Rows lie near named flat spaces through zero. A row that begins with a name and a colon came from that space; any other row is followed by the name of its block's space that it lies nearest.
qb-ll: -6  10  -50  -18  40  -3  -8  -16  41  18  -28  -8  4  24  -4  -19  -20  -10  -16  -18  -19  -30  0  -18  19  -26  48  17  -22  16  16  -5
qg-gr: -12  15  -30  14  28  -24  57  26  -11  31  36  5  -4  7  -25  -8  -54  10  -42  -21  -25  10  49  -24  7  16  5  8  12  19  10  21
nf-gd: -7  11  10  1  -11  -8  -11  -7  -9  -7  -4  -4  -10  5  22  13  15  3  -1  -2  -13  3  -10  -1  -3  4  -2  -12  -16  1  -3  9
nf-gd: -9  -12  11  -12  -38  17  -42  -10  -8  -37  -16  -33  -9  -8  57  -8  33  -5  25  2  4  -4  -8  16  3  -12  -19  10  -23  5  -19  -2
nf-gd: -32  -20  7  12  -32  14  28  59  -43  -32  39  -35  1  -18  33  -36  -17  13  -2  -13  9  20  67  -10  -3  15  -48  30  17  -12  0  23
qg-gr: 29  32  20  43  -12  -29  -44  -29  34  -32  -10  1  11  41  3  36  35  -3  15  33  50  -11  -78  68  70  30  -18  -41  -69  17  -21  -4
nf-gd: 29  34  -15  41  24  -31  -1  1  28  -5  -11  15  21  69  -37  26  -16  5  -13  14  13  -26  -31  33  38  20  18  -45  -48  24  34  -2
qs-pb: -17  -15  -17  -15  2  4  -12  5  11  -5  -14  -3  1  21  -4  -17  -23  -16  -21  -10  -13  -27  18  -29  -3  -25  25  0  -7  19  3  3
nf-gd: 14  39  19  22  -3  -32  -3  -39  12  3  7  16  1  21  -2  35  35  15  -22  14  12  3  -49  41  20  42  -19  -49  -27  -5  -11  1
nf-gd: -14  4  32  1  -11  -14  23  3  -4  -41  12  -12  -18  19  14  -7  8  0  16  -7  30  17  4  -21  14  18  -31  -17  15  -17  5  -8
qs-pb: 14  28  -19  9  32  -25  38  -8  11  21  18  3  -15  19  -10  11  -21  9  -9  -12  -12  0  11  -5  23  4  13  -4  -10  35  7  9
qg-gr: 65  64  -23  16  70  -18  -30  -81  72  8  -52  -4  -34  40  9  62  40  -5  96  10  7  -8  -96  21  71  -31  71  -2  -71  34  20  -40
qs-pb: 13  -11  64  10  -43  -5  6  -12  -29  -44  18  7  -27  1  3  26  20  -6  37  19  34  29  -13  3  -6  18  -48  -36  26  0  -22  -21
qg-gr: 2  -13  33  -1  -33  -8  -30  5  -1  -19  -5  10  12  4  2  5  18  -11  -8  19  23  -9  -28  23  4  6  -21  -25  -11  4  -22  12
qg-gr: -4  -18  -13  -6  1  44  5  8  -16  1  -4  -8  8  -18  2  -15  7  16  12  -4  -13  -2  35  -11  -45  -14  6  20  27  -30  29  -19
nf-gd: 4  4  35  -25  0  -39  -2  0  -7  -2  -33  29  -3  7  -26  12  -6  -26  15  1  0  30  -50  -17  -19  19  -2  -29  33  -33  15  -15
qb-ll: -18  3  -55  -1  10  -5  -52  1  48  -26  -41  -39  24  40  19  -41  -23  -24  -10  -9  13  -36  -15  17  63  -12  22  27  -60  17  1  -5
qg-gr: 21  -7  -13  -29  22  3  6  11  12  26  -19  13  11  -1  -12  -9  -6  -2  2  -5  -16  -21  1  0  -21  -28  27  6  8  17  24  9
qs-pb: 12  -35  38  4  -57  13  -49  -16  -22  -30  -16  20  12  -2  -23  16  9  -22  4  35  21  4  -30  30  -29  11  -30  -36  17  -7  -27  -35
qs-pb: -14  13  -43  17  39  9  7  14  10  13  -3  -19  -8  -3  1  -6  -29  0  21  -17  -19  8  20  -34  24  -17  40  46  -15  -5  19  -1
qs-pb: -21  3  2  -28  4  23  3  -29  -23  12  -26  7  -13  -12  10  9  28  15  -2  -16  -50  13  8  -42  -78  -4  20  -12  37  -58  38  -28
qb-ll: -17  23  23  6  20  -24  73  -16  -10  25  47  29  -22  -2  -28  15  -1  24  -42  -14  -3  26  22  -41  -19  37  -16  -33  46  -28  2  5
nf-gd: -25  -21  12  4  -36  29  -22  -3  -33  12  16  0  11  -65  10  -6  22  6  -13  11  -2  31  3  14  -31  22  -32  24  27  -51  -38  -4
qb-ll: 25  -10  11  -49  18  29  12  -47  -15  62  -11  31  -21  -77  -9  21  35  6  31  -1  -37  30  -15  -14  -74  -25  22  22  66  -29  -7  -25
qg-gr: -8  20  11  4  -16  -23  9  -30  -7  -10  12  -4  -11  9  12  7  12  7  -22  -3  3  16  -11  15  7  38  -33  -27  1  -7  -16  -10
qs-pb: -5  1  -21  -21  10  11  -19  -3  12  32  -23  10  33  -12  -1  -13  21  11  -36  -2  -22  -23  -13  18  -31  -2  18  1  -5  -27  17  11
qg-gr: 20  3  3  0  9  15  17  -17  -17  14  -4  20  -10  9  -20  28  5  15  5  2  -31  -5  13  -13  -51  -11  20  -26  20  2  32  -20
qs-pb: 16  -5  25  0  -15  -3  -15  0  -4  -20  -8  -1  -10  -1  10  13  12  -10  37  11  16  8  -22  9  9  -7  -9  -4  -5  10  -9  -4
nf-gd: -4  1  6  -29  8  -4  10  -9  4  8  -1  -5  -25  -9  27  -1  11  -2  8  -15  -17  -4  7  -27  -5  -26  14  8  2  21  -7  17
qg-gr: 13  9  -3  15  15  -21  -9  -6  20  -6  -9  9  -10  36  -20  21  -22  -18  11  6  5  -12  -19  -9  33  -13  26  -16  -28  38  -1  -2
qs-pb: -22  -18  32  -9  -2  19  8  3  -20  -17  -4  9  -32  1  -2  15  3  -7  27  -7  -15  8  21  -78  -41  -30  24  -10  31  -20  16  -10
qb-ll: -17  29  66  26  -17  -8  22  -34  -16  -24  30  13  -29  2  16  43  65  30  5  8  22  32  -23  -18  -12  43  -35  -53  13  -57  -4  -6
qb-ll: 25  21  41  -2  -3  -17  14  -50  -19  27  8  37  -22  -29  -18  50  34  8  14  14  -7  43  -46  12  -30  31  -16  -33  35  -25  -18  -23
qb-ll: -10  -30  13  -16  -46  3  -39  14  -19  -28  -20  -10  19  -14  9  -25  -4  -23  1  10  15  11  -13  26  -9  13  -36  6  13  -17  -19  -13
qs-pb: 8  5  -52  -20  33  9  -27  -5  10  33  -44  -8  0  -8  5  0  -20  -13  21  -14  -53  -9  -7  -12  -10  -39  61  40  -19  13  23  -7
nf-gd: -27  -7  30  -17  -19  3  31  -21  -34  -13  16  -1  -30  -23  6  -3  7  2  4  -14  -6  45  21  -41  -39  23  -33  -8  63  -45  -6  -30
nf-gd: 5  5  22  -7  -1  -11  -29  -18  23  -15  -25  7  -2  11  2  11  24  -15  21  10  22  -3  -50  2  18  -4  7  -16  -14  -10  -6  -7
qg-gr: -11  20  -4  -9  -3  18  17  -50  -18  -1  4  -21  -20  -24  35  0  39  29  9  -14  -17  32  9  3  -31  27  -25  5  28  -49  8  -39
qg-gr: 14  25  -8  38  -17  -37  -11  12  11  -12  11  -2  39  37  -9  -1  -5  9  -44  18  31  -12  -27  81  49  55  -41  -31  -47  16  -8  17
qs-pb: 43  7  58  22  -11  -23  -3  -2  7  -24  8  22  -15  18  -12  44  22  -9  48  30  45  5  -49  22  32  1  -14  -38  -16  31  -15  6
qb-ll: 8  -10  -37  16  -11  -17  -27  6  1  3  -4  -7  10  11  -19  -6  -59  -30  -16  7  -7  -5  1  28  37  1  3  16  -27  56  -32  -5
nf-gd: -2  -2  10  -4  -15  -5  -14  10  -5  -8  -4  -7  4  -7  19  -4  11  -3  5  3  5  2  -12  15  6  3  -13  3  -10  0  -9  14
qb-ll: 10  27  -37  -3  46  -3  7  -41  36  32  -10  1  -9  4  -7  8  1  5  0  -10  -14  -8  -14  -6  20  -11  39  13  -15  8  5  -13
qs-pb: 34  -2  -1  16  -9  -1  -14  -2  -9  32  6  24  25  -30  -30  18  -1  2  -4  26  4  11  -28  59  -4  20  -13  2  2  5  -21  -2
qb-ll: 30  5  -38  43  -1  -28  -1  43  9  -9  16  -16  32  31  -22  -15  -61  -11  -8  13  28  -10  7  68  72  22  -21  16  -44  63  -9  13
qg-gr: -2  -1  -5  -8  17  23  -5  -20  17  -7  -12  -13  -15  -9  14  -3  18  0  38  -5  7  3  -3  -22  4  -22  19  22  5  -17  7  -22
qb-ll: -3  17  2  19  11  -29  68  9  -7  1  40  16  7  33  -42  -8  -32  19  -51  -9  15  10  33  -2  1  50  -34  -38  33  -8  20  -6
qb-ll: 7  3  -2  -13  28  22  11  24  16  12  -3  -10  3  -17  26  -10  30  18  31  -8  2  -15  7  -10  -1  -33  24  30  -8  -9  26  28
25  14  16  -8  19  -23  49  -11  -13  26  7  42  -6  21  -45  27  -10  12  -20  -2  -22  4  2  -11  -45  14  6  -50  39  3  34  -10 : qb-ll
10  4  -35  27  29  5  7  28  11  21  20  -8  -12  11  0  14  -36  1  6  -4  -23  -29  36  -19  35  -46  50  29  -49  73  -4  40 : qb-ll
-15  4  -14  -18  -22  -2  -2  -15  -1  -7  0  -18  20  0  25  -33  16  14  -46  -9  2  -5  7  39  -8  34  -41  -7  4  -20  -5  -5 : qs-pb
8  -19  26  -4  -29  10  -17  -3  -20  -7  -3  11  3  -19  -5  9  12  -6  10  16  6  11  -12  14  -25  4  -19  -10  19  -10  -15  -12 : qs-pb
-8  28  1  6  5  -17  43  -9  -20  40  47  8  -15  -23  17  17  13  33  -46  -13  -32  12  25  3  -12  23  -15  -8  0  12  -18  39 : nf-gd
-5  42  -2  5  53  -21  87  -17  -3  54  54  14  -38  -27  -6  20  1  33  -12  -26  -23  35  28  -43  1  17  8  10  31  -9  2  21 : qg-gr
17  -4  -34  -27  25  7  -21  26  -15  51  -34  -2  -1  -47  14  5  -18  -13  41  -10  -61  11  -7  -7  -23  -46  53  61  -8  17  11  22 : qg-gr
3  -6  5  -16  6  24  0  -7  -1  6  -8  0  -4  -19  12  0  26  9  20  -2  -7  -2  3  -11  -27  -19  11  10  14  -18  12  -5 : qb-ll
-9  -24  8  -11  -25  22  -19  6  -15  -16  -8  -9  5  -16  13  -14  7  -5  8  3  2  2  9  0  -22  -7  -13  9  14  -15  -5  -10 : qb-ll
-7  -19  54  24  -49  17  -14  -8  -28  -40  14  11  2  -10  -12  15  28  2  12  27  40  26  -14  11  -21  34  -49  -32  30  -48  -17  -31 : qs-pb
1  -25  21  -16  -46  19  -24  -28  -38  1  -12  20  10  -25  -13  8  16  -2  -19  16  -16  15  -9  23  -69  20  -29  -27  43  -31  -12  -36 : qs-pb
-1  23  -51  13  44  -20  30  7  24  22  13  -13  -7  23  -8  -10  -46  1  -16  -21  -16  -11  27  -15  45  -9  30  24  -26  42  8  14 : qs-pb
-13  -40  -6  -29  -22  23  -39  31  -1  3  -18  -6  24  -29  13  -33  -4  -19  -8  2  -2  -21  8  4  -15  -31  5  32  0  3  -17  21 : qs-pb
-5  -10  -3  -5  3  21  3  -10  12  -5  10  -12  -9  -11  12  -12  9  3  9  -3  14  -8  17  -11  8  -17  1  17  4  4  -12  -4 : nf-gd
17  30  6  23  9  -12  44  -29  2  1  26  16  3  37  -23  19  15  35  -35  4  9  -6  7  24  -10  41  -23  -55  8  -5  24  -17 : qg-gr
6  -12  -1  -7  -2  12  -26  -2  17  -10  -17  -6  7  -2  4  -8  8  -12  18  7  16  -12  -16  8  12  -17  8  11  -10  3  -7  -6 : nf-gd
14  -21  18  13  -33  0  -39  25  2  -46  -5  -28  1  -8  25  -11  -3  -28  58  19  50  10  -23  35  58  -8  -29  30  -27  28  -37  2 : qs-pb
-4  19  -9  -6  -4  2  -16  -37  -8  -1  -14  -22  -18  -22  37  7  25  5  26  -7  -18  29  -20  11  0  12  -7  18  -4  -21  -8  -23 : qg-gr
-26  6  -60  8  22  15  -6  24  17  25  3  -26  38  -23  11  -45  -12  14  -33  -14  -4  -6  21  21  24  13  5  56  -19  -31  5  17 : qs-pb

Each name stands for a flat space through zero: a line, a plane or more. A row that begins with a name and a colon came from that space; any other row is followed by the name of the space it lies nearest, among the names in its block.
zf-ph: -7  19  17  32  -30  -16  1  4  40  35  -15  35  11  -14  15  1  1  -27  19  1  -12  -27  -26  14  30  27  -11  -32  -35  10  5  -20
zf-ph: 33  -3  -7  23  24  -23  -11  -21  -12  -22  -4  0  19  -7  -11  -22  -13  11  5  0  14  -35  25  -9  -7  -4  -6  19  34  5  0  -3
zf-ph: 6  -29  36  -8  -34  -15  7  -20  -52  -11  48  18  -2  23  0  6  9  -21  -16  -24  14  -42  7  22  -30  -15  24  7  27  -41  -5  24
jp-nl: 10  -33  -46  -28  6  46  15  16  21  -32  21  -8  -26  -34  19  -15  22  -7  27  -17  5  52  12  -11  -12  -5  12  4  -26  -21  -18  32
jj-pf: 6  35  -24  11  30  28  13  22  28  -16  -28  -11  -21  -30  30  26  -6  25  23  3  7  52  -3  -42  21  -15  11  11  -21  14  14  16
zf-ph: -34  4  -19  35  -13  -10  -3  7  6  4  -15  0  11  1  -34  -1  -20  13  -18  17  -22  -2  -3  -4  6  -10  30  -4  10  11  -11  -61
jp-nl: -29  -44  8  20  -32  -44  26  18  -34  -3  13  -39  -37  -33  -16  -5  -29  -32  -5  21  -7  -64  16  19  3  14  42  -6  11  -30  -58  -19
hc-sf: 3  -48  -34  21  -43  6  0  13  17  -20  22  27  -10  -28  -10  -33  9  -41  5  -8  -9  -1  5  7  5  4  -8  -10  -17  -10  -24  -29
jj-pf: -2  11  27  -20  5  -40  13  -10  7  53  -20  -10  -17  12  19  -15  -3  -10  2  -11  6  -40  -25  5  -20  10  18  -19  -10  4  -17  11
zf-ph: 8  -22  -62  -4  54  14  -10  21  45  -2  -22  -16  -10  -90  10  -14  -14  14  32  22  4  11  18  -12  20  47  -16  -3  -29  -2  -7  1
hc-sf: 8  -11  -25  -23  19  -4  6  -15  0  5  -21  -44  24  31  -11  -10  -10  15  3  5  0  12  11  -32  -19  -18  10  22  27  16  4  -5
jp-nl: -35  -6  1  53  -50  -34  4  19  -16  27  -27  18  -26  -6  -50  -34  -16  -8  -12  23  -19  -22  0  -8  32  -9  25  -29  -30  -1  -44  -53
zf-ph: -19  -30  22  1  -53  9  -2  3  -36  -9  54  24  -10  14  -29  -9  14  -25  -28  -5  -10  1  5  37  -7  -9  -3  -17  8  -23  -9  -10
jp-nl: -2  3  15  27  0  -34  20  2  -13  15  -8  -7  -22  -34  15  20  -29  4  1  2  20  -42  2  -25  -1  -8  38  3  14  -11  0  1
jp-nl: 12  8  -22  -6  22  1  19  4  24  13  -3  -9  -18  -33  39  -3  -14  -7  29  -6  1  10  -13  -13  -4  4  29  -9  -15  -4  -2  18
zf-ph: -23  -13  -7  -8  -16  -14  28  -2  7  51  -12  -46  -4  2  -34  -41  -13  5  12  18  -13  7  13  -17  -6  -10  32  -29  2  10  -22  -14
jj-pf: -4  40  -41  56  5  -6  17  7  47  23  -33  10  6  -33  17  6  -41  10  24  11  -14  26  -21  -49  23  -22  44  -12  -7  29  22  -45
hc-sf: 20  26  22  48  -17  -34  9  -16  -17  -2  37  16  15  -4  28  19  -47  -39  -1  5  -13  -34  -19  20  9  -8  11  -8  45  10  32  -23
hc-sf: 8  20  -4  20  8  3  -14  4  -5  13  13  35  -20  -26  -15  -47  -4  -2  8  10  -14  20  -1  25  22  10  -14  -41  -29  1  -9  0
zf-ph: 19  5  -5  2  -32  -18  -7  -21  -4  12  -3  32  12  72  -6  -40  6  -27  -20  -25  -13  8  -30  -6  -23  -38  -2  -2  6  24  -1  -31
zf-ph: -35  -36  0  23  -46  30  6  30  -24  -6  13  5  -29  -41  -68  -28  20  15  6  26  -3  28  49  -2  40  -1  -4  -29  -38  -29  -33  2
jj-pf: -3  -12  12  -44  2  -31  -6  -11  -18  32  -13  -18  -3  55  6  -2  -3  -15  -35  -8  0  -21  -28  4  -34  -3  -6  9  14  11  -5  -9
zf-ph: -38  18  30  20  -65  3  -2  16  -42  13  -31  31  -27  77  -62  -17  30  17  -41  -1  -10  36  -8  -24  17  -57  10  -10  -36  6  -29  -26
jj-pf: 17  11  26  11  0  -2  7  0  -18  -35  30  -25  5  -5  7  -8  -6  -32  31  19  -19  -17  18  51  30  26  -24  -10  9  -3  -17  28
jj-pf: 45  56  -1  30  56  -27  -25  -21  -5  -6  -54  5  25  24  0  -1  -24  42  -7  7  19  -5  3  -48  10  -24  -29  33  31  48  38  -9
jp-nl: 10  0  1  5  39  3  9  0  36  11  -11  -11  -8  -74  18  22  -2  42  11  -8  46  -16  24  -40  -13  8  0  9  16  3  30  21
zf-ph: 29  16  38  -24  13  4  22  -14  -20  -23  29  -43  -1  22  32  26  0  -5  4  -11  20  4  11  -3  -19  -21  -12  22  49  11  26  48
jp-nl: 6  -5  2  -16  4  23  1  7  23  7  11  25  -10  -37  32  17  20  -3  19  -15  15  8  -6  4  5  23  -11  -10  -33  -20  15  35
jp-nl: -2  15  24  39  -13  -38  4  -6  -15  33  -4  -4  9  -15  -20  -16  -33  -12  12  31  -14  -40  8  12  34  16  -3  -29  6  7  0  -17
hc-sf: -38  -22  -22  -36  7  17  -2  1  16  47  -17  -13  3  -4  -36  -18  13  36  -8  6  -3  25  6  -12  -19  5  22  -18  -19  -9  -8  -9
jp-nl: -18  30  -6  40  -4  5  -14  13  24  -2  -48  21  -7  8  -47  -31  19  39  -12  4  -2  21  7  -24  18  -20  -8  -6  -24  33  -21  -40
jj-pf: 8  5  -15  36  6  -34  9  9  -13  17  12  8  -29  -54  23  -9  -53  -32  14  21  -15  -23  -15  11  23  16  26  -26  -6  -10  -7  -15
jp-nl: 26  33  35  23  6  -2  2  -26  -10  -17  26  -10  39  17  -1  11  -12  6  6  5  3  -7  19  8  4  -14  -22  7  56  24  42  9
jj-pf: 39  27  45  -4  17  -4  4  -16  -26  6  27  -1  4  -11  29  6  -8  -12  31  8  10  -13  11  22  23  19  -31  -15  6  -8  29  64
jp-nl: 26  35  13  -14  21  24  -26  3  -29  -52  -24  -14  12  67  -22  -25  30  6  14  18  -20  39  17  25  41  4  -66  15  -24  21  -23  35
hc-sf: 33  -10  -61  5  12  7  4  -13  11  -26  -21  -25  29  28  -7  -25  -16  5  14  -1  -4  39  13  -55  -11  -42  8  34  28  28  10  -22
zf-ph: 30  5  1  -30  85  -9  10  -12  14  -9  0  -61  9  -61  52  36  -24  23  35  9  30  -39  23  0  -14  43  -1  25  37  -8  22  57
jp-nl: 16  61  43  11  -41  10  -25  -22  2  52  0  76  50  77  7  3  13  -25  2  -1  -28  35  -47  19  43  -4  -56  -39  -34  28  65  -2
jj-pf: 0  -44  11  -25  -30  12  -12  16  -33  -4  35  29  -26  -9  12  33  11  -25  -37  -9  20  5  -7  2  -4  3  -36  8  -7  -26  23  13
zf-ph: 4  7  16  29  -8  7  -9  -8  -34  -44  5  25  15  14  -17  23  10  23  -4  -6  12  -13  22  -7  8  -20  13  27  13  -22  3  10
hc-sf: -13  -55  -27  -42  20  -9  13  5  -9  9  19  -53  -17  -37  1  -10  -18  -12  4  13  -2  -20  15  16  -25  29  24  -1  12  -28  -29  10
jj-pf: 1  -9  -11  -26  21  58  -5  14  3  -68  26  -27  3  -9  -3  10  33  12  18  3  -5  44  32  30  8  15  -28  18  -3  -12  -13  38
hc-sf: 5  20  -36  20  40  -28  3  2  22  19  -67  -43  -3  -9  -24  -41  -29  32  14  25  -3  2  12  -47  10  -9  12  4  2  40  -23  -31
jj-pf: 5  16  -2  7  15  -25  5  5  -3  -7  -22  -27  -10  10  10  -4  -19  -10  4  11  -9  -15  -8  0  7  2  5  8  6  17  -20  -8
jj-pf: -44  -46  -15  -20  -51  34  -20  -10  27  16  14  42  35  38  -60  -19  52  19  -42  -29  -3  22  1  3  -42  -17  1  -6  -2  -5  2  -50
hc-sf: -9  9  -5  22  -39  26  -1  23  3  -33  -13  9  2  28  -13  7  16  -16  6  11  -22  40  -2  -3  42  -12  -23  4  -30  12  -10  -14
zf-ph: -3  -19  6  13  -27  -15  -5  -15  -12  4  38  8  17  8  -29  -30  -9  -22  -17  3  -16  -21  6  33  -13  0  -5  -17  32  3  -3  -32
jp-nl: -1  -3  -9  16  -5  -15  -4  -10  -9  22  -5  0  15  3  -26  -15  -21  9  -10  13  -4  -3  7  -18  1  -13  5  -5  19  11  13  -28
hc-sf: -30  -11  19  -13  -38  -9  8  -12  31  30  -2  12  20  36  -2  4  25  -9  -15  -28  -3  -28  -25  13  -35  -2  25  -8  1  0  -9  -25
hc-sf: 25  8  36  -43  15  13  -15  -17  -57  -30  32  4  5  56  16  23  18  -2  -20  -14  10  9  -2  27  -17  -10  -27  25  21  -16  19  52
hc-sf: -35  -5  -9  18  -15  -6  23  17  20  10  10  -16  -7  -38  19  34  -27  -17  7  12  -17  -15  -15  10  6  15  44  -11  1  -12  -5  -26
hc-sf: 50  60  16  25  17  -23  19  -28  -2  -15  26  -22  26  29  45  -17  -39  -44  43  6  -32  -3  -17  33  14  -6  3  -12  37  31  15  15
jj-pf: -31  -52  -15  20  -58  -45  7  4  -10  26  12  8  -1  1  -13  -3  -31  -49  -29  5  -20  -53  -22  10  -13  3  36  -9  12  -14  -23  -69
jj-pf: 24  12  16  -91  55  44  -21  -11  -34  -9  -1  -21  -2  59  14  23  37  41  -24  -15  27  64  3  -12  -29  -15  -50  33  5  4  37  74
jp-nl: 36  23  6  2  34  13  5  4  -4  -23  -16  -26  -9  -21  9  -11  4  13  42  15  13  18  31  -14  35  8  -33  4  -14  8  0  55
hc-sf: 9  -6  22  6  -15  -42  10  -41  24  56  14  5  39  7  1  -20  -14  -12  -1  -17  9  -58  -8  2  -38  0  14  -19  44  14  26  -23
-37  29  -11  5  25  8  18  7  47  12  -36  -2  0  -20  36  68  -4  48  -5  -22  17  -2  -27  -41  -29  -15  75  23  1  -4  16  -15 : hc-sf
-13  -43  -15  -71  31  40  -8  11  -27  -22  33  -18  -33  -18  0  -1  29  15  -8  -8  9  28  16  31  -30  21  4  6  -18  -48  -27  53 : jj-pf
9  4  11  -11  25  -43  19  -9  -28  6  -19  -45  -13  14  31  36  -36  6  -16  -2  22  -39  -9  -35  -30  -22  39  36  45  2  6  6 : jp-nl
-20  -56  -1  -35  -32  20  21  13  28  19  29  16  -26  -44  38  49  23  -10  -18  -39  39  -6  -13  -24  -43  -1  21  8  -6  -34  22  13 : jp-nl
-46  -44  -25  -21  -17  -11  -2  1  19  20  11  9  -3  1  -3  18  -1  -2  -51  -24  -1  -24  -30  5  -61  -4  49  9  20  -14  -10  -59 : jp-nl
-28  -29  28  -5  -44  -56  -5  -21  -4  66  -5  -3  17  42  -50  -47  -2  -21  -35  3  -13  -63  -10  25  -28  8  -1  -30  19  15  -24  -55 : hc-sf
-9  16  31  3  -33  -24  25  3  -42  29  -11  -18  -24  42  -7  -7  -13  -16  2  11  -12  1  -10  -10  15  -26  28  -15  -12  -3  -19  12 : jj-pf
7  22  -8  -36  59  -8  -8  1  8  17  -36  -46  -12  11  5  -9  -10  27  -11  12  6  19  -5  -14  -13  5  -23  9  10  35  2  7 : zf-ph
51  -24  -6  -24  18  46  0  3  -25  -70  43  -3  0  -25  40  36  16  -11  27  -10  28  30  32  -6  11  3  -42  38  9  -29  32  76 : hc-sf
-15  6  35  -32  -3  5  1  -4  -13  8  2  -15  6  35  1  20  20  3  -8  -2  0  -6  -5  22  -6  10  -8  1  -2  -7  -2  24 : hc-sf
-39  -66  12  -41  -30  3  5  7  -16  25  59  1  -16  -36  -1  15  7  -29  -19  -3  -2  -34  -1  53  -26  41  16  -24  -3  -54  -14  8 : hc-sf
-34  28  1  32  -26  -1  -18  16  0  19  -25  44  -16  23  -40  -23  7  12  -28  8  -24  24  -22  6  21  -13  3  -27  -38  15  -19  -48 : hc-sf
23  23  2  35  10  -16  -4  -5  -4  -25  -23  -8  21  9  3  15  -19  5  6  12  5  -13  9  -25  22  -12  -16  26  24  24  17  -12 : jj-pf
2  -7  -6  -10  -6  9  9  25  18  12  -21  17  -39  -33  35  12  15  -13  19  -9  15  9  -15  -20  19  14  -4  -7  -59  -16  -10  29 : zf-ph
21  -27  4  -9  14  -9  -4  21  -67  -40  13  -13  -44  -25  22  37  -21  -14  -14  15  22  -13  14  -9  17  5  -18  33  4  -32  -2  37 : jj-pf
15  -22  29  2  -20  -2  2  -13  -87  -35  33  -17  14  27  -30  9  -7  -5  5  21  2  -17  45  11  21  -11  -4  19  27  -38  -2  40 : jj-pf
10  -25  16  -26  0  -4  8  -12  -26  15  13  -10  -7  -4  -11  -23  12  3  13  -4  16  -17  24  4  -11  6  3  -8  -3  -27  -13  43 : zf-ph
11  15  -10  -26  30  9  8  -10  20  -1  -4  -19  2  9  20  -16  9  6  23  -13  -3  13  -6  7  -19  3  17  -1  -4  3  -12  26 : hc-sf
40  32  -2  11  47  -29  -16  -28  -10  12  -3  -1  29  2  16  -8  -39  3  8  14  -2  -18  -4  1  4  8  -16  3  34  21  36  1 : jj-pf
39  9  7  -28  3  33  22  6  -16  -47  12  -24  -19  24  42  15  21  -16  30  -16  13  48  8  -18  8  -25  -16  25  -9  -4  4  70 : jp-nl
